Questions about the matrix below. Counting starts at 1.
1) Read off the entry in the top-left corner.
2) Read off the entry directly above -45.
3) Read off the entry at row 3, column 1.
4) Read off the entry in row 1 and column 3.
5) Read off the bottom-left entry.
6) Read off the bottom-right entry.
7) Read off the entry directly above the largest entry.
8) Read off the largest entry.
[[ 55 -59 -62 -34 -53  61  50 -76  10  49  40  47]
 [ 55 -59 -62 -35 -53  61  50 -76  10  48  39  47]
 [-48  45 -28  72  68  -9 -36  29  69 -16 -42  49]
 [-72  70 -23  33  38   6 -67  18  24 -56 -71  42]
 [-85  85  -5   1  13   6 -85  15 -23 -82 -85  18]
 [-60  57 -33  63  60   0 -50  23  61 -31 -56  54]
 [-45  42 -24  76  71 -14 -33  32  71 -13 -38  46]
 [ 53 -57 -63 -35 -53  62  48 -77  10  47  38  48]
 [ 69 -68  57  78  74 -71  72  63  74  77  73 -58]
 [ 53 -57 -66 -33 -52  63  48 -77  12  47  37  52]
 [ 53 -57 -63 -35 -53  62  48 -77  10  47  38  48]
 [ 66 -65  57  84  79 -75  72  66  79  78  74 -56]
 [ 54 -58 -63 -35 -53  61  49 -77  10  48  39  48]]
1) 55
2) -60
3) -48
4) -62
5) 54
6) 48
7) 70
8) 85

data =
[[ 13.01  12.25  15.82  21.02   7.54   7.98  12.78   8.46  15.28   7.24
    1.56   9.32   4.82  24.14]
 [ 15.26  11.02   7.42  15.16  13.91   9.38   8.20  16.96   7.75  10.65
   13.08   9.58   6.32  14.08]
 [ 27.33 -17.12  17.00   8.94  13.89   6.58  21.05  13.76   2.57  17.38
    0.04   3.67   8.97  -5.24]
 [  9.57  16.13  12.35  18.27   8.83   9.81   3.28   9.01   8.38   8.77
   15.28   3.49   5.14  16.90]
 [  6.36  11.80  12.58  -7.01  13.00  15.23  20.58   9.04   3.73  11.40
    3.83   7.84  12.85  11.72]
 [ 12.48  14.83  17.53  13.66  15.47   9.61  11.76  14.09  13.56  11.47
    5.00   6.69  11.10  14.49]
 [ 15.13  13.84  -4.93  12.69  18.76   9.72  16.41  16.74  15.30  11.47
    3.54   8.23  16.17  13.82]]
The entry just left of 7.75: 16.96
Read off the entry just right of 16.74.
Answer: 15.30
The entry just left of 2.57: 13.76
The entry just left of 16.96 is 8.20
Read off the entry just right of 15.26.
Answer: 11.02
The entry just left of 8.23: 3.54
The entry just left of 21.05: 6.58
Read off the entry just right of 12.69.
Answer: 18.76
The maximum is 27.33
Read off the entry just left of 8.20.
Answer: 9.38
Read off the entry just left of 16.13.
Answer: 9.57
Read off the entry just left of 4.82.
Answer: 9.32
Read off the entry just left of 3.83.
Answer: 11.40
The entry just right of 3.28 -> 9.01
The second smallest entry is -7.01
The entry just right of the largest entry is -17.12
Read off the entry just left of 9.81.
Answer: 8.83
The entry just right of 12.78: 8.46
The entry just right of the smallest entry -> 17.00

Read these off the row that follows.
1) Give the last entry.
2) Give the first entry.
3) Give the second entry from the left.
844	394	453	147	194	308	83	568	344
1) 344
2) 844
3) 394

[ 10  91 -28 -32 -86  -9 -35 -95 -84 -18 -92]
Read off the largest entry.
91
Read off the smallest entry.
-95
Read off the entry just left of -95.
-35

 34  -48  -12   12    4    2
 -1  -10  -13   -7    6   -4
 -7  -14   -9   -2    3    5
-21   37   -2    5   -6  -18
 -7   -8  -15   -6    3   10
 20  -14    5   10    2   12
-12   -2  -12   -7    5   -4
 -6   27    1   -8    6    3
-20   11   14    5   -1   11
  3    9   -2  -17    7    4
  5   -5    0    7   -3   13
 13    4    9    5    5    6
 16  -29  -15   -1   -1   -1
  5   -8   -8   -1    3   -2
 -8   29   23   16    0   -1
Counting starts at 1.
What is the top-right entry? 2
The entry at row 3, column 1 -> -7
What is the top entry of the column that holds the smallest entry? -48
What is the entry at row 2, column 2? -10
The top-left entry is 34
The entry just right of -48 -> -12
The maximum -> 37
What is the entry just left of 27? -6
The entry at row 2, column 1: -1
The entry in the bottom-right corner -> -1
The entry in the bottom-left corner -> -8
What is the entry just left of the largest entry? -21
The entry just left of 1 is 27
What is the entry directly below -17? 7
What is the entry just left of 23? 29
The entry directly above the largest entry: -14
What is the entry at row 3, column 3? -9

Read these off the matrix that follows. Rows and columns are numbered from 1.
1) Which number is the entry in row 2 and column 1?
2) Which number is the top entry of the column that holds the smallest entry?
3) Which number is the entry in row 1 and column 1?
4) Which number is the entry at row 1, column 2?
5) Which number is the entry just right of 328?
6) Which number is the bottom-left entry?
7) Which number is the bottom-right entry?
8) Which number is the entry at row 1, column 3?
[[593 539 488 301 220 484 460 363 573 395 368 453 464 502 563]
 [518 522 509  98 306 664 419 475 688 420 435 561 471 475 585]
 [327 305 362 598 543 233 418 369 258 383 414 339 366 285 334]
 [398 486 451  95 357 722 361 552 602 475 457 552 449 540 454]
 [184 293 280 579 558 344 328 479 143 464 432 316 338 432 135]
 [565 510 559  29 353 661 454 455 797 376 453 617 489 365 717]]
1) 518
2) 301
3) 593
4) 539
5) 479
6) 565
7) 717
8) 488

[[ 56 -60 -59 -30 -48  57  52 -72  12  51  42  44]
 [-70  69 -19  24  30   7 -67  15  12 -58 -69  36]
 [-69  67 -22  30  35   6 -65  16  20 -55 -68  39]
 [ 51 -55 -61 -33 -51  59  47 -73  10  45  37  46]
 [ 55 -59 -59 -31 -48  57  51 -72  12  50  41  44]
 [ 66 -65  55  76  71 -69  69  61  72  74  71 -55]
 [ 52 -56 -61 -32 -50  59  47 -74  11  46  37  47]
 [ 51 -55 -61 -34 -51  59  47 -74   9  45  37  46]
 [ 56 -60 -59 -30 -48  57  52 -72  12  51  42  44]
 [ 68 -67  54  72  66 -67  71  57  69  74  71 -55]
 [ 51 -55 -60 -33 -51  59  47 -73   9  45  37  46]
 [-57  54 -32  60  58   0 -48  22  59 -29 -53  52]
 [-76  76 -10   8  18   7 -75  13 -10 -71 -76  24]
 [ 52 -56 -60 -33 -50  59  47 -73  10  46  37  46]
 [-60  57 -32  56  54   2 -51  20  55 -34 -56  52]
 [-70  68 -20  27  32   7 -66  16  16 -57 -69  37]]
Counting starts at 1.
Find the entry at row 1, column 1.
Answer: 56
Find the top-right entry.
Answer: 44
The entry in row 3 and column 1 is -69
The entry at row 2, column 1: -70
Find the entry in row 1 and column 3.
Answer: -59
The bottom-right entry is 37
Find the entry in row 1 and column 2.
Answer: -60
The entry in the bottom-left corner is -70
Find the entry at row 3, column 3.
Answer: -22
The entry in row 3 and column 2 is 67
The entry in row 2 and column 2: 69
Find the entry just right of -66.
Answer: 16
The entry in row 2 and column 3 is -19

Read these off the table that follows. Counting starts at 1.
1) The entry in the bottom-right corner?
2) The entry just left of 6?
3) The top-right entry?
4) The entry in row 1 and column 2?
5) The entry directly above 31?
6) The entry at row 1, column 3?
7) The entry in row 3 and column 1?
8) The entry at row 2, column 1?
[[55, 46, -11, 62, 35, 49, 86],
 [-41, -55, 30, 44, -14, 8, 18],
 [-39, -54, 30, 49, -12, 11, 23],
 [19, 50, -1, -32, 7, 1, -17],
 [18, 51, -4, -31, 6, 1, -14],
 [-41, -55, 30, 45, -13, 8, 19],
 [-39, -55, 30, 49, -12, 10, 22],
 [55, 46, -11, 61, 34, 49, 85],
 [-41, -55, 30, 45, -14, 8, 19],
 [-41, -55, 31, 45, -13, 8, 19],
 [-39, -54, 30, 49, -12, 11, 23],
 [52, 42, -9, 61, 33, 48, 84],
 [-40, -55, 30, 45, -13, 8, 19],
 [17, 55, -15, -20, 1, 8, 4]]
1) 4
2) -31
3) 86
4) 46
5) 30
6) -11
7) -39
8) -41
